Below is a small trained network, with its code and all its weights. Each question gives an input and a class and asks what happens when units are switched off, that is, made to give their printed mean instead of their output.

import numpy as np


def w(rows, s, z=0):
    codes = np.array(rows[::2]) - 128.0
    scale = np.full(codes.shape[1], s)
    scale[-1] = z or s
    return codes * scale


def norm(h):
    return h / np.sqrt((h * h).mean(-1, keepdims=True) + 1e-5)


def f(y):
    return y / 2 * (1 + np.tanh(0.7978845608 * (y + 0.044715 * y**3)))


def log_softmax(a):
    a = a - a.max(-1, keepdims=True)
    return a - np.log(np.exp(a).sum(-1, keepdims=True))


def net(x, mask):
    res = np.array(x, float).reshape(1, 3) / 4 @ E
    u = 0
    for l in range(3):
        y = f(norm(res) @ A[l][:, :-1].T + A[l][:, -1])
        res = res + np.where(mask[u : u + 9], y, B[l][:, -1]) @ B[l][:, :-1]
        u += 9
    return log_softmax(norm(res)[-1] @ U[:, :-1].T + U[:, -1])


A, B = {}, {}
E = w([
[158,89,81],'x0',
[96,2,227],'x1',
[86,9,119],'x2',
],0.0069)
A[0] = w([
[186,38,68,116],'0.n1',
[179,189,68,63],'0.n2',
[157,36,96,132],'0.n3',
[110,79,128,32],'0.n4',
[160,152,86,46],'0.n5',
[40,1,167,251],'0.n6',
[122,150,130,213],'0.n7',
[127,127,144,227],'0.n8',
[27,105,136,81],'0.n9',
],0.0066,0.0029)
B[0] = w([
[253,125,155,151],'0.n1',
[83,50,141,154],'0.n2',
[236,112,144,158],'0.n3',
[148,71,109,122],'0.n4',
[89,83,55,123],'0.n5',
[159,213,181,255],'0.n6',
[90,218,145,154],'0.n7',
[89,216,214,159],'0.n8',
[126,75,167,136],'0.n9',
],0.0069,0.0059)
A[1] = w([
[113,1,238,130],'1.n1',
[102,158,114,193],'1.n2',
[160,222,134,253],'1.n3',
[88,154,224,147],'1.n4',
[86,95,84,120],'1.n5',
[52,32,209,162],'1.n6',
[21,149,149,168],'1.n7',
[76,145,165,90],'1.n8',
[96,124,252,197],'1.n9',
],0.011,0.0026)
B[1] = w([
[205,162,43,228],'1.n1',
[73,114,114,158],'1.n2',
[66,21,174,244],'1.n3',
[169,244,246,218],'1.n4',
[161,166,42,121],'1.n5',
[145,254,39,184],'1.n6',
[115,212,156,170],'1.n7',
[94,184,187,148],'1.n8',
[85,226,129,254],'1.n9',
],0.0056,0.0075)
A[2] = w([
[91,153,50,76],'2.n1',
[138,131,75,100],'2.n2',
[79,254,164,253],'2.n3',
[98,61,200,117],'2.n4',
[147,189,92,183],'2.n5',
[29,70,126,156],'2.n6',
[104,163,120,89],'2.n7',
[193,2,73,134],'2.n8',
[163,64,234,253],'2.n9',
],0.0081,0.0022)
B[2] = w([
[230,51,62,141],'2.n1',
[133,170,21,128],'2.n2',
[187,65,3,255],'2.n3',
[223,209,54,124],'2.n4',
[35,85,22,165],'2.n5',
[241,136,64,135],'2.n6',
[118,93,115,139],'2.n7',
[188,183,176,147],'2.n8',
[30,241,229,156],'2.n9',
],0.0055,0.0091)
U = w([
[102,217,184,252],'0',
[125,114,5,252],'1',
[174,160,99,49],'2',
[234,47,148,155],'3',
[112,66,131,4],'4',
[112,39,155,4],'5',
],0.012,0.0032)

Each question gives the input, the list of numbers given to net, and the class t.
The units are the neurons (one row each of A and B). Each row of codes is followed by its name. A weight is (code - 128) times the scale printed after its matrix; where a second scale follows, it is the last column's (A, B and U).
mask holds one flag per neuron, layer by layer. A switched-off neuron (its flag False) gives its mean, the last column of its row in B, instead of its output. The means were averaged over made-up inputs and are rounded, as every weight is.
A unit's drop is (log p(t) with every unit on - log p(t) with that unit switched off) / (log p(t) with every unit on - log p(t) with every unit switched off).
The circuit of an input: a set's keep is (log p(t) with only the set's units on - log p(t) with every unit switched off) / (log p(t) with every unit on - log p(t) with every unit switched off). Starting from the 12 units with the biggest drops (on a tie, the unit counted first), units are removed one at a time, each time the one whose removal leaves the highest keep (on an exact tie, the one counted first), for as long as the keep stays at least 0.8.
units of the circuit, in order: the units of the circuit, biggest drop first
most important unit: the unit with the biggest drop
k most important neurons: the k neurons with the biggest drops, biggest first
k most important neurons of layer l: the k neurons of layer l with the biggest drops, biggest first
drop of u: that unit's drop, to one decimal
input [-8,-5,1], class 1: 2 most important neurons : [0.n6; 2.n3]
input [5,-2,3], class 3: most important neuron : [1.n4]
input [6,-2,-3], class 3: 2 most important neurons of layer 2 : [2.n8; 2.n1]
input [5,7,6], class 2: units of the circuit, in order : [1.n6; 0.n6]
input [5,0,4], class 3: 2 most important neurons of layer 0 : [0.n3; 0.n1]
input [5,8,3], class 2: 3 most important neurons : [1.n1; 1.n6; 1.n3]
input [4,3,5], class 2: 2 most important neurons : [1.n1; 1.n3]
input [4,0,-3], class 3: 2 most important neurons : [0.n6; 1.n9]
input [7,4,-2], class 0: 3 most important neurons : [2.n9; 2.n3; 0.n6]
input [6,-2,-2], class 3: 4 most important neurons : [1.n9; 1.n4; 1.n6; 2.n8]
input [4,0,-2], class 3: 3 most important neurons of layer 1 : [1.n4; 1.n9; 1.n8]
input [6,7,7], class 2: 2 most important neurons : [1.n1; 1.n6]
input [6,8,3], class 2: 3 most important neurons : [1.n1; 1.n6; 1.n3]
input [-8,-6,6], class 1: most important unit : 0.n6
input [5,0,6], class 3: 2 most important neurons : [1.n4; 1.n9]
input [1,5,6], class 2: 2 most important neurons of layer 1 : [1.n1; 1.n6]
input [3,6,8], class 2: 3 most important neurons : [1.n1; 1.n6; 0.n6]
input [-8,-7,-2], class 1: 2 most important neurons of layer 2 : [2.n3; 2.n9]
input [4,-1,8], class 3: drop of 2.n9 : -0.1
input [-6,-5,0], class 1: 2 most important neurons of layer 1 : [1.n4; 1.n9]
input [-4,-7,-8], class 1: drop of 0.n6 : 0.2
input [-1,-8,-7], class 1: drop of 1.n1 : 0.0
input [4,7,1], class 0: most important neuron : [0.n6]
input [0,5,6], class 2: drop of 0.n6 : 0.2
